Here is a tiny trained network, its code and every weight. The questions are about switching its units off for an input and a class, where a switched-off unit gives its printed mean instead of its output.

import numpy as np


def w(rows, s, z=0):
    codes = np.array(rows[::2]) - 128.0
    scale = np.full(codes.shape[1], s)
    scale[-1] = z or s
    return codes * scale


def norm(h):
    return h / np.sqrt((h * h).mean(-1, keepdims=True) + 1e-5)


def f(y):
    return np.maximum(y, 0)


def log_softmax(a):
    a = a - a.max(-1, keepdims=True)
    return a - np.log(np.exp(a).sum(-1, keepdims=True))


def net(x, mask):
    res = np.array(x, float).reshape(1, 5) / 4 @ E
    u = 0
    for l in range(2):
        y = f(norm(res) @ A[l][:, :-1].T + A[l][:, -1])
        res = res + np.where(mask[u : u + 15], y, B[l][:, -1]) @ B[l][:, :-1]
        u += 15
    return log_softmax(norm(res)[-1] @ U[:, :-1].T + U[:, -1])


A, B = {}, {}
E = w([
[156,115,86,148],'x0',
[106,153,165,191],'x1',
[131,81,68,142],'x2',
[144,154,67,130],'x3',
[1,154,148,127],'x4',
],0.0091)
A[0] = w([
[222,143,148,44,24],'L0N1',
[136,136,203,100,96],'L0N2',
[144,131,137,85,65],'L0N3',
[121,28,89,23,249],'L0N4',
[114,165,197,77,86],'L0N5',
[124,140,135,147,56],'L0N6',
[205,216,147,76,140],'L0N7',
[187,148,156,81,1],'L0N8',
[184,140,80,46,59],'L0N9',
[196,129,116,75,90],'L0N10',
[127,195,115,105,86],'L0N11',
[113,154,213,175,119],'L0N12',
[183,132,145,52,42],'L0N13',
[85,187,139,130,71],'L0N14',
[170,1,160,142,19],'L0N15',
],0.0098,0.0033)
B[0] = w([
[200,57,51,127,191],'L0N1',
[184,163,172,119,176],'L0N2',
[129,127,79,163,139],'L0N3',
[74,52,147,176,255],'L0N4',
[165,113,172,138,186],'L0N5',
[111,103,78,108,131],'L0N6',
[168,104,158,91,205],'L0N7',
[210,130,42,59,152],'L0N8',
[127,103,114,95,194],'L0N9',
[113,36,93,92,189],'L0N10',
[136,115,167,94,153],'L0N11',
[179,115,174,51,211],'L0N12',
[214,128,1,155,166],'L0N13',
[143,101,139,82,178],'L0N14',
[89,77,168,208,172],'L0N15',
],0.0077,0.0059)
A[1] = w([
[57,130,95,69,120],'L1N1',
[202,130,71,130,181],'L1N2',
[205,151,116,203,210],'L1N3',
[216,82,155,119,173],'L1N4',
[214,177,167,127,194],'L1N5',
[107,61,40,197,54],'L1N6',
[113,252,140,131,68],'L1N7',
[155,99,2,156,151],'L1N8',
[143,161,137,200,128],'L1N9',
[44,109,79,99,122],'L1N10',
[160,175,171,127,7],'L1N11',
[161,192,63,41,33],'L1N12',
[149,142,102,185,32],'L1N13',
[34,134,87,160,152],'L1N14',
[16,106,183,109,235],'L1N15',
],0.0092,0.0017)
B[1] = w([
[168,92,102,105,179],'L1N1',
[114,167,132,108,216],'L1N2',
[63,210,117,163,194],'L1N3',
[29,150,80,176,250],'L1N4',
[82,101,61,85,208],'L1N5',
[127,138,184,119,243],'L1N6',
[190,23,153,108,153],'L1N7',
[124,168,130,74,254],'L1N8',
[96,187,106,120,145],'L1N9',
[254,93,55,164,197],'L1N10',
[110,109,121,113,159],'L1N11',
[105,109,150,116,154],'L1N12',
[129,167,157,128,143],'L1N13',
[170,117,59,52,193],'L1N14',
[200,139,63,117,248],'L1N15',
],0.0073,0.0058)
U = w([
[105,79,134,174,130],'0',
[92,162,143,217,120],'1',
[96,253,83,152,139],'2',
[111,181,132,145,21],'3',
[139,150,217,52,161],'4',
[181,96,35,76,178],'5',
[134,185,141,150,1],'6',
],0.018,0.0094)

Each question gives the input, the list of numbers given to net, and the class t.
The units are the neurons (one row each of A and B). Each row of codes is followed by its name. A weight is (code - 128) times the scale printed after its matrix; where a second scale follows, it is the last column's (A, B and U).
mask holds one flag per neuron, layer by layer. A switched-off neuron (its flag False) gives its mean, the last column of its row in B, instead of its output. The means were averaged over made-up inputs and are rounded, as every weight is.
A unit's drop is (log p(t) with every unit on - log p(t) with that unit switched off) / (log p(t) with every unit on - log p(t) with every unit switched off).
The circuit of an input: a set's keep is (log p(t) with only the set's units on - log p(t) with every unit switched off) / (log p(t) with every unit on - log p(t) with every unit switched off). Starting from the 12 units with the biggest drops (on a tie, the unit counted first), units are removed one at a time, each time the one whose removal leaves the highest keep (on an exact tie, the one counted first), for as long as the keep stays at least 0.8.
units of the circuit, in order: the units of the circuit, biggest drop first
top k neurons in layer l: the k neurons of layer l with the biggest drops, biggest first
drop of u: that unit's drop, to one decimal
input [-7,3,3,-7,-7], class 0: units of the circuit, in order	(L0N15 L1N4)
input [7,8,4,2,6], class 5: units of the circuit, in order	(L1N14)
input [-5,-3,7,-7,0], class 0: units of the circuit, in order	(L0N15 L0N4)
input [7,-7,2,-3,-1], class 0: top 2 neurons in layer 0	(L0N4 L0N15)
input [1,-2,-2,-7,0], class 0: top 2 neurons in layer 1	(L1N4 L1N8)
input [-8,-5,-6,-7,-2], class 5: top 2 neurons in layer 1	(L1N5 L1N6)
input [-7,8,7,-2,-2], class 1: top 2 neurons in layer 0	(L0N10 L0N4)
input [-6,6,3,0,5], class 4: top 2 neurons in layer 1	(L1N4 L1N5)
input [8,5,5,-2,2], class 2: top 2 neurons in layer 0	(L0N4 L0N10)
input [2,8,2,-7,-1], class 1: drop of L0N7	0.1
input [8,6,-6,-3,2], class 4: drop of L0N12	0.2
input [8,3,2,8,-5], class 2: drop of L1N3	0.3
